In the rows, 128 means zero.
[162  98 114 105 125 165 117 137 123 116 132 152 147 128 114 145 125 132
 112 114 106 124 131 106  61 129 121 132  99 127 122  71] | q539
[120 138 204 146 105 155 152 128 176 144 133 129 131  84 133  94 106  84
 113 166 137 127 135 135 200 155 165 111 101 160 175 163] | q650
[134 125 169 120 131 158 149 158 202 140 131 141 146  83 105 124 106 132
  90 160 130 106 112  98 136 140 138 111 103 128 170 128] | q350
[121 127 178 127 143 118 144 131 155 132 148 132 137  97 134 121 133 133
  97 133  99 115 105 107 142 162 147  96 122 138 162 127] | q172
[151 124 144 110 151 143 138 152 174 130 131 129 143 111 121 165 125 164
  98 147 123 113 115  84  98 139 119  98 115 111 154  99] | q350
[138  86 142 120 115 170 132 139 159 147 126 150 128 110 104 114 107 108
 109 145 112 103 138 114 103 112 134 127  94 140 142 122] | q226
[122 130 110 107 144 145 135 137 109 106 131 136 137 137 118 161 180 180
 107  92  94 118  79  96  67 149 137 119 103  89 125  60] | q539
[127 126 116 111 140 139 133 130 101 107 138 139 136 134 125 166 175 170
 109  92 106 127  97  99  70 150 134 108 113  99 130  64] | q539
[149 102 156 111 102 177 138 127 173 155 137 150 142  98  96 107  94  98
 121 168 138 105 146 126 145 115 130 128 107 137 142 139] | q190
[155 108 131 102 136 139 126 133 143 118 144 126 148 121 119 136 134 146
 117 120  85 123 113  97  82 137 123 124 106 139 138  94] | q911
[130 117 143 120 157 136 133 150 137 116 133 121 124 130 121 159 162 169
 103  99  84 107  83  80  73 163 130 111  93 122 146 109] | q226
[131 127 213 144 117 149 146 126 182 144 155 142 131  66 120 103 104  99
 125 173 122 119 144 127 214 151 149 101 105 155 178 170] | q911
[141  92 156 130  99 181 144 143 181 157 131 151 148  94 108 106  91 106
  83 158 134 115 149 115 134 110 138 119 106 160 163 125] | q350
[145 120 175 124 143 142 137 128 163 146 132 145 150  94 114 140 111 124
 135 160 128 103 120 102 159 138 150 119 112 116 149 134] | q928
[144 123 164 101 152 151 137 143 184 139 117 142 148  95 110 149 114 142
 104 154 116 111 120  78  90 140 130 112 127 119 151 125] | q186
[107 124 152 132 117 148 145 126 109 118 150 143 125  94 117 117 156 130
 122 134 108 129  96 122 134 131 153 115 106 115 151  87] | q539
[140 102 129 107 140 132 129 133 142 137 145 134 149 110 122 120 112 134
 107 134  90 117 115 104  99 134 128 119 120 146 135  95] | q172
[163  76 127  99 134 162 120 125 148 151 134 156 173 127  96 143 108 129
 117 125 122 101 128  97  94 114 133 140 106 124 120 103] | q928
[119 133 121  98 140 141 143 123 125 131 127 111 137 148 128 163 177 175
 120 130 117 124  82 103  93 127 134 110 117  77 125  77] | q650
[114 126 145 123 130 132 146 127 138 128 133 120 122 110 122 129 152 146
 118 142 130 108  94 118 128 128 146 103 102 110 147  97] | q736
[149 112 155 133 125 151 144 146 149 116 156 119 127 104 132 112 111 120
 121 139 105 133 131 111 132 134 121 110  94 161 154 101] | q350
[150 125 133 112 164 116 122 131 123 105 132 122 157 162 133 178 172 171
 113  62  99 118  85  79  70 173 130 125 103 111 121  98] | q928
[136 123 183 111 141 151 140 141 204 149 123 144 145  76 108 134  90 123
 110 189 126 108 132  92 131 130 134 110 132 122 161 149] | q186
[140  81 157 131 105 169 132 136 156 152 138 145 129  97 102 115  90  99
 125 177 123  97 155 117 135  93 128 115  98 142 147 127] | q226
[114 124 155 120 124 150 144 116 156 137 145 137 124  98 111 106 141 128
 132 161 115 112 101 140 156 127 156 127 104 114 145 124] | q911
[163 121 159  86 142 154 139 137 182 139 135 139 145  99 105 155 117 140
 116 164 125 101 120  88  99 144 123 100 118 105 151 120] | q190
[111 121 186 145 126 133 147 142 159 127 144 127 119  91 123 124 124 125
 109 140 108 104 122 106 157 154 145  92  96 144 171 146] | q226
[151 109 166 106 142 147 133 133 190 157 126 155 172  91 103 154  94 133
 103 147 128  98 123  74 134 138 146 109 114 114 157 127] | q928
[167  98 109  81 149 139 119 132 140 134 124 144 155 154 122 163 134 150
 101 108 109 112 127  92  43 130 113 113 118 112 107  74] | q172
[101 135 158 133 115 140 147 115 151 147 131 124 125 110 128 114 139 119
 128 166 145 126 119 149 180 121 151 115 118 108 144 132] | q650
[142 128 171 125 131 158 146 156 203 149 128 142 144  83 110 135  95 133
  97 170 139 106 137  98 153 135 129 103 116 124 168 138] | q350
[139 119 134 110 126 146 132 132 147 123 135 108 141 122 131 123 121 132
 121 137  99 129 112 110 113 133 129 125  97 135 136  94] | q650
[136 128 163 110 136 144 142 128 154 130 149 125 133 109 119 142 143 149
 108 134 109 118  97  99 125 163 134 106 109 124 153 126] | q190
[151  88 112 100 122 157 114 119 140 125 136 146 157 147 109 150 124 151
 103 123 133 111 121 105  75 115 120 141 106 109 112 110] | q215
[122 124 174 122 117 155 156 120 150 146 146 138 119  84 112 109 135 115
 132 175 128 114 122 134 170 129 145 104 118 118 157 134] | q190
[160 131 157 104 144 152 132 154 157 109 136 147 140  94 113 151 118 134
 128 155 107 109 118  90 101 148 129 108  96 107 146  89] | q539
[120 104 189 156  83 157 146 125 166 130 160 145 142  64 115  67  73  72
 127 179 138 118 158 142 206 122 143 126 102 176 169 174] | q215
[111 127 174 137 117 132 152 123 151 138 143 126 116  83 122 106 125 113
 134 175 145 113 121 136 184 118 146  94 108 121 161 124] | q736
[145 101 153 133 117 169 140 147 167 141 143 138 141  95 116 110  96 116
  98 142 119 126 135 109 133 132 130 121 102 169 161 122] | q350
[162 105 140  91 162 145 130 136 165 141 126 143 168 113 109 174 123 158
 110 132 105 103 100  61  81 139 138 111 109 103 141  93] | q928
[159 115 138  80 170 127 131 144 167 131 132 139 152 110 116 165 131 159
 108 147 100 105 100  76  60 142 117  97 122  96 136  81] | q172
[122 133 133 129 137 145 151 134 118 115 144 124 116 131 132 135 171 153
 125 112 125 132 103 121 111 138 125 111 117 113 141  92] | q350
[131 127 111  99 144 136 133 118 113 125 121 115 130 159 134 158 182 160
 124 116 120 134  94 119  72 128 130 123 121  87 116  77] | q650
[153 101 142 114 126 150 130 130 140 128 140 138 167 117 117 125 109 125
 117 103  97 111 125  84 109 137 132 131 103 148 141 101] | q928
[141 106 141 104 139 134 131 138 158 136 140 138 150 109 124 120 107 130
  97 135  90 114 120 104 103 146 132 116 116 147 139 105] | q172
[155 130 161  97 138 151 142 138 171 139 135 137 142  94 109 150 120 139
 118 163 124 105 119  87 115 140 124  98 119 109 157 118] | q190
[123 128 187 150 118 149 156 150 169 128 146 126 138  94 124 118 129 128
  88 130 123 119 117 105 157 158 143 103  99 160 179 139] | q350
[114 133 201 153 118 124 151 137 176 140 141 123 130  73 128 112 109 111
 105 158 139 114 129 114 201 152 151  81 105 156 185 158] | q736
[137  99 186 150  84 176 135 141 159 145 149 166 144  57  96  72  66  61
 130 191 134 108 171 150 201 109 145 137 101 165 158 146] | q539
[120 119 162 118 147 123 140 135 163 138 139 134 147 107 124 136 139 153
  83 130 101 106  91  98 118 161 151 103 114 130 152 120] | q172
[163 100 114  98 152 139 119 126 112 107 140 124 159 151 128 152 148 160
 114  67  74 121  87  72  49 152 129 139  93 133 122  64] | q928
[116 129 210 152 103 157 157 134 174 122 155 140 146  81 117 107 115 117
 108 150 139 101 128 114 195 164 149 106  95 148 175 179] | q215
[132 114 170 136 101 150 142 133 165 136 142 118 143  95 128  95  92  91
 130 177 122 123 149 134 176 121 136 117 100 159 152 132] | q650
[107 138 148 135 133 128 144 132 129 122 127 124 101 131 130 142 161 141
 137 127 125 109 119 126 134 139 132 103 111  97 133 127] | q226
[127 133 172 123 125 143 143 132 161 130 134 117 139 120 129 126 137 124
 112 135 124 125 108 117 140 154 145 115 101 130 151 132] | q650
[111 115 151 135 125 150 142 132 115 130 149 145 131  87 105 123 148 135
 125 150 112 121  97 123 143 123 149 120 107 114 148  96] | q539
[122 114 215 159  95 153 153 127 186 156 140 153 156  58 115  80  74  68
 115 163 136 104 160 125 228 140 167 113 108 172 183 180] | q928
[135 108 171 126 106 158 142 130 184 160 150 144 135  65 104  85  67  81
 125 183 128 122 151 132 189 125 137 118 121 164 164 165] | q190
[166 123 118  69 160 140 125 137 143 124 131 124 146 138 109 183 155 180
 110 123 103 114  80  65  38 143 112 113 118  84 129  77] | q190
[148  90 161 135  93 184 142 141 178 155 135 148 148  93 104 100  81  97
  94 160 142 110 164 127 149 107 134 124 102 164 157 131] | q350
[161  77 135 101 117 177 126 130 151 127 144 149 164 123  97 138 115 136
 110 140 127 105 126  97  82 116 117 134  90 124 127 110] | q215
[101 117 211 168  92 147 158 122 187 158 147 143 152  55 116  78  76  81
 114 168 131 101 148 130 252 138 175 110 104 171 182 180] | q928
[162 106  96  80 150 143 122 133 121 116 134 106 153 156 131 169 148 167
 116 103  90 139  98  74  29 131 107 115 102 117 119  46] | q650
[153 102 129 109 143 129 126 144 149 129 136 124 143 112 123 139 112 137
 112 130 112 123 124  90  94 128 116 101 104 146 146  93] | q736
[174 101 103  82 139 147 109 125 138 123 124 135 152 161 116 166 140 159
 113 102 106 116 130 101  50 126 111 134 107 112 105  82] | q911
[153 110 151 109  97 168 130 126 169 142 119 133 147 128 122 112  96  93
 115 154 140 117 158 131 131 114 137 128  95 135 130 117] | q650
[153  90 111  91 137 145 120 129 148 149 127 153 155 136 112 138 118 130
 100 129 118 113 128 110  64 114 122 126 126 122 115  92] | q172
---
[184 103 148 124 155 123 163 123 184  50  80 109  41 135 138 165 143 150
 150 137 134 117 109 110 135  95 119 131  99 112  72  90] | q485
[170 113 171  94 144 101 140 132 178  38  61 120  45 140 162 164 130 146
 169 125 103 120 115 123 125  69 106 134 110 119 110 104] | q663
[183  94 152 104 162 118 153 124 179  38  82 108  28 147 147 178 141 142
 157 130 121 116 111 123 130  88 130 124 110 104  90  90] | q871
[181  97 166 109 134 121 127 106 192  51  75 116  40 118 165 172 128 170
 171 119 108 107 103 149 148  81 113 109 117 105 118  85] | q682
[174 106  72 150  70 140  68 136  91 107 125 121  62 128 153 141  92 116
 112 132 167 127  69 151 147  54 110 142 142 125 112  98] | q981
[181  97 143 121 152 122 137 121 170  53  79 119  39 147 150 188 131 134
 162 130 127 110  91 119 114  86 126 137 110 109  88  98] | q101
[169  88 156 130 159 141 154  92 185  81 111 117  64 131 112 182  90 150
 192  98 122  98 117 151 143  84  97 114 114  99  71 107] | q859
[159 117  93 158  65 159  61 127 101 110 127 132 103 130 161 143  79 106
 110 110 170 106  51 148 165  34  99 135 154 123 141 113] | q981
[172 110  97 159  48 171  63 100 118 126 136 118 105 149 154 136  50 108
 142 104 143 115  69 135 160  33 101 118 182 122 119 115] | q859
[128  82 147 137 123 181 136 131 185  49 162 103 166 106 154 125 111 112
 136  78 137 110 120 126 185 103  91 121 158 100  98 124] | q871
[144  97 141 154 105 169 137 177 165  32 114 111 166 112 169 135 123 110
 110 101 146 112  77 104 164 134  93 147 143 113 121 143] | q981
[145  83 142 143 118 167 161 117 199  56 150  97 170 126 143 126 116 129
 126  84 137 107 122  93 186 108  96 114 148 102  76 115] | q485
[156  77 114 149 113 166 141 157 142  35  94 111 112 122 151 148 145 115
 132 119 141 131 119 101 149 124 116 128 125 105  86 134] | q611
[146  79 129 144 110 146 130 144 163  43 116 115 120 128 151 156 132 114
 147 119 140 123  99 102 140 122 123 136 136 110  87 126] | q101
[182  98 176  90 150 127 132 118 185  42  72 109  27 143 164 171 132 158
 165 130 110 115 116 130 130  86 125 115 114 111 110  87] | q871
[151  92 108 141 103 141 134 161 160  42  92 115 113 125 150 139 146 129
 138 136 132 123 106 108 133 133 109 117 122 115  83 136] | q444
[145 100 126 159  89 165 139 173 159  20 118 117 155 109 178 128 145  95
 120 115 158 119  82  93 147 104 102 145 130 117  98 143] | q356
[162  95 162 123 178 140 152 112 171  90 115 121  65 125 118 177  85 149
 166  86 136  97 116 160 150  87  91 116 124  89  94  95] | q981
[181  96 177  96 148 111 112 103 179  54  87 128  33 136 167 188 134 152
 181 125  99 124 109 137 120  80 121 125 129 114  97  77] | q101
[196 113  67 138  53 132  57 122  97 114 115 122  58 133 178 132 109 128
 114 145 139 134  78 150 140  49 115 130 143 131 105  98] | q444
[160 119 105 166  88 179  75 130 106 130 135 124  97 132 156 132  47 106
 131  98 162 115  70 145 161  55  91 125 172 113 137 112] | q981
[193  97 162 106 132 114 130 113 178  29  54 114  39 155 154 180 137 151
 167 136 108 122  95 119 123  90 120 127 106 126  94 101] | q859
[190  95 154 106 152 122 147 116 182  40  89 109  34 141 159 179 141 144
 155 130 120 110 103 127 140  87 129 130 118 102  96  95] | q871
[179  96 169 110 125 118 116  95 190  45  77 125  60 132 152 184 127 150
 176 117 106 112  99 133 137  73 115 119 134 115  97 103] | q859
[157 122 101 168  67 170  76 124  99 112 144 135  88 124 162 131  64  90
 149 119 164 123  74 138 142  29  98 123 161 117 115 115] | q356
[143 100 143 162  96 171 137 167 161  24 129 121 159 103 180 128 139  99
 129 110 156 122  86  98 152 107 100 143 130 117 103 144] | q356
[149  75 126 150 108 175 147 121 179  61 143 101 158 129 129 139 112 115
 139  81 142 119 121 109 170 105  94 119 148 108  72 129] | q859
[181  98 155 101 140 119 124  98 189  60  87 122  58 123 161 175 119 165
 170 123  92 101 117 156 138  89  92 103 134 100  90 103] | q444
[150  99 123 154 104 156 138 160 164  36 100 110 120 101 150 127 154 126
 128 142 155 125  96  99 148 131 108 143 111 125  83 123] | q485
[183 114  97 146  54 168  63 115  93 104 129 132  72 109 178 142 117 107
 111 131 146 131  78 141 140  25 118 145 147 123 123 115] | q611
[145  76 138 147 121 180 140 110 183  63 143 107 144 134 148 157  99 112
 135  74 145 109 124 101 170  94 103 115 158  97  92 122] | q101
[191  95 169 104 143 115 131  96 188  48  74 117  32 130 162 169 135 164
 168 117 104 117 107 137 147  81 122 110 119 107 116  79] | q682
[181 116 110 139  65 146  67 104 103 124 135 131  72 148 163 152 109  97
 111 117 156 133  67 126 130   4 136 144 156 129 127  96] | q101
[193 119 113 146  46 156  55 107  91 116 133 129  91 127 158 125 111  98
 116 128 150 150  58 137 131  34 120 158 152 144 123 109] | q859
[167  94 151 109 160 138 150  88 195  97 118 118  66 136 131 173  83 169
 182  95 111  83 137 164 155  81  91  87 124  85  78 101] | q444
[143 106 141 148 109 156 138 162 171  40 127 112 149 107 177 124 132 110
 129 101 135 128  99  95 151  94  97 155 131 123 111 140] | q663
[166  88 167 104 161 140 142 101 187  60 113 110  59 124 144 178 111 157
 170 115 126  86 111 167 148  83 104 119 103  93  95 100] | q871
[159  92 137 149 102 155 144 150 161  42 108 105 128 116 154 132 149 128
 128 138 141 133 101  98 154 135 104 135 119 122  88 123] | q485
[173  86 146 124 165 149 155 107 168  64 104 115  54 122 138 184 110 146
 165 109 125  95 121 152 142  81 104 123 107  85  77 114] | q611
[150  85 107 139 119 141 141 154 160  52 106 110 112 121 140 137 140 132
 142 125 127 129 122 116 133 132 104 114 123 112  68 126] | q444
[160  88 158 127 154 140 156  95 191  74 113 110  60 120 130 175  92 165
 179 103 123  85 109 166 154  80  97 101  97  90 100 102] | q682
[151  92 137 152 116 168 147 182 159  36 108 105 158 128 165 127 141 111
 105 100 153 126  84  91 157 140 106 145 129 117 114 138] | q981
[180 109  87 152  73 147  76 121 100 106 135 120  59 153 168 152 100 103
 122 136 162 132  63 127 131  36 132 150 129 131 109 103] | q101
[171 102 186 116 155 140 155  80 207  71 107 116  65 127 144 172  95 164
 176 103 112  97 126 134 171  77  93 104 131  96  93  91] | q485
[159  92 157 131 154 139 154 107 194  75 109 114  55 111 132 178  97 169
 183 108 131  82 102 168 150  85 103 107  94  89  99 102] | q682
[177 112  69 143  61 134  68 125  99 125 127 123  64 127 151 136  98 126
 119 140 148 128  85 154 127  43 116 126 137 126  96 104] | q444
[158 101 130 147  82 153 134 176 154  22 116 116 143 114 186 123 158 100
 119 125 149 131  83  92 139 107 114 150 129 123  96 134] | q356
[181 111  78 150  63 143  59 135  84  99 107 130  46 113 169 143 114 113
 122 142 144 139  76 135 126  37 131 148 141 125 111 102] | q611
[180 112  84 151  72 141  59 128  98 103 129 126  60 135 172 145 102 103
 124 140 161 131  54 136 128  42 131 162 138 133 109  96] | q101
[163 100 163 115 127 125 128 100 181  45 101 133  53 113 158 181 117 145
 185 122 122 100 114 147 138  60  98 107 125  99  90 104] | q356
[149  86 137 153 117 179 158 111 189  71 138  96 131 111 134 138 101 134
 127  91 146 113 136 100 175  97  90 109 143 101  77 114] | q485
[157  89 179 111 173 144 153  93 198  58 123 112  67 121 135 186  93 151
 179 104 120  82 115 165 152  83  96 113 118  85  93 107] | q871
[144  94 129 161 113 160 146 153 172  43 109 110 116 102 148 139 145 130
 137 131 151 127 107  99 153 122 104 128 117 120  80 120] | q485
[182 134 119 158  60 164  70 118 111 107 128 127  86 103 177 122 117 110
 108 144 155 138  57 126 140  37 108 155 144 140 127 106] | q485
[149  99 130 155  87 161 137 173 156  28 123 117 150 109 180 129 145 103
 125 117 152 123  85  98 145 103 105 143 126 118  97 138] | q356
[176 125 101 149  37 154  63 117  92 112 145 139  72 101 176 133 110 101
 123 137 160 132  71 147 130   7 109 140 144 130 117 107] | q356
[184 124 108 141  59 153  59 129  87 120 125 132  66 108 167 132 115 110
 100 133 163 139  62 152 132  41 112 157 144 134 138 105] | q981
[129  82 132 142 126 168 151 142 177  60 145 107 156 124 136 132 109 116
 126  67 148 114 125 112 183 108  90 114 154  99  94 122] | q981
[165 106 163 112 163 114 157 125 177  72 100 121  51 126 135 172 112 148
 179 115 126 107 121 148 129  73 102 139  99 103  89 107] | q663
[147  75 141 138 123 177 153 122 183  59 155  98 149 116 145 145 114 123
 128  86 138 102 122 120 175 106 100 117 145  94  94 124] | q871
[159  94 154 121 146 134 152 109 173  76 119 128  50 115 126 180 102 149
 184 111 142  92 129 160 133  61  96 107 103  92  71  97] | q356
[125  94 124 148 103 143 137 154 166  42 111 118 137 107 153 139 134 117
 153 113 135 116 106 112 151  96  94 134 121 115  99 146] | q663
[172 123 110 144  60 153  60 122  94 119 134 135  82 111 161 135 108 107
 102 123 169 129  61 148 143  31 116 151 147 131 141 110] | q981
[144  85 133 136 106 157 130 159 169  26 109 107 121 117 160 140 145 119
 138 130 143 118 100 111 152 130 118 132 130 110 103 129] | q871
[175  98 167 111 129 115 128  98 183  52  86 121  43 107 149 170 131 159
 166 121 106 111 100 148 136  73 116 115 114 106 115  92] | q682
[192 101 148 114 160 118 157 142 168  52  67 116  30 160 152 177 148 141
 142 113 130 130 109 105 142  90 126 123 120 111 102  87] | q981
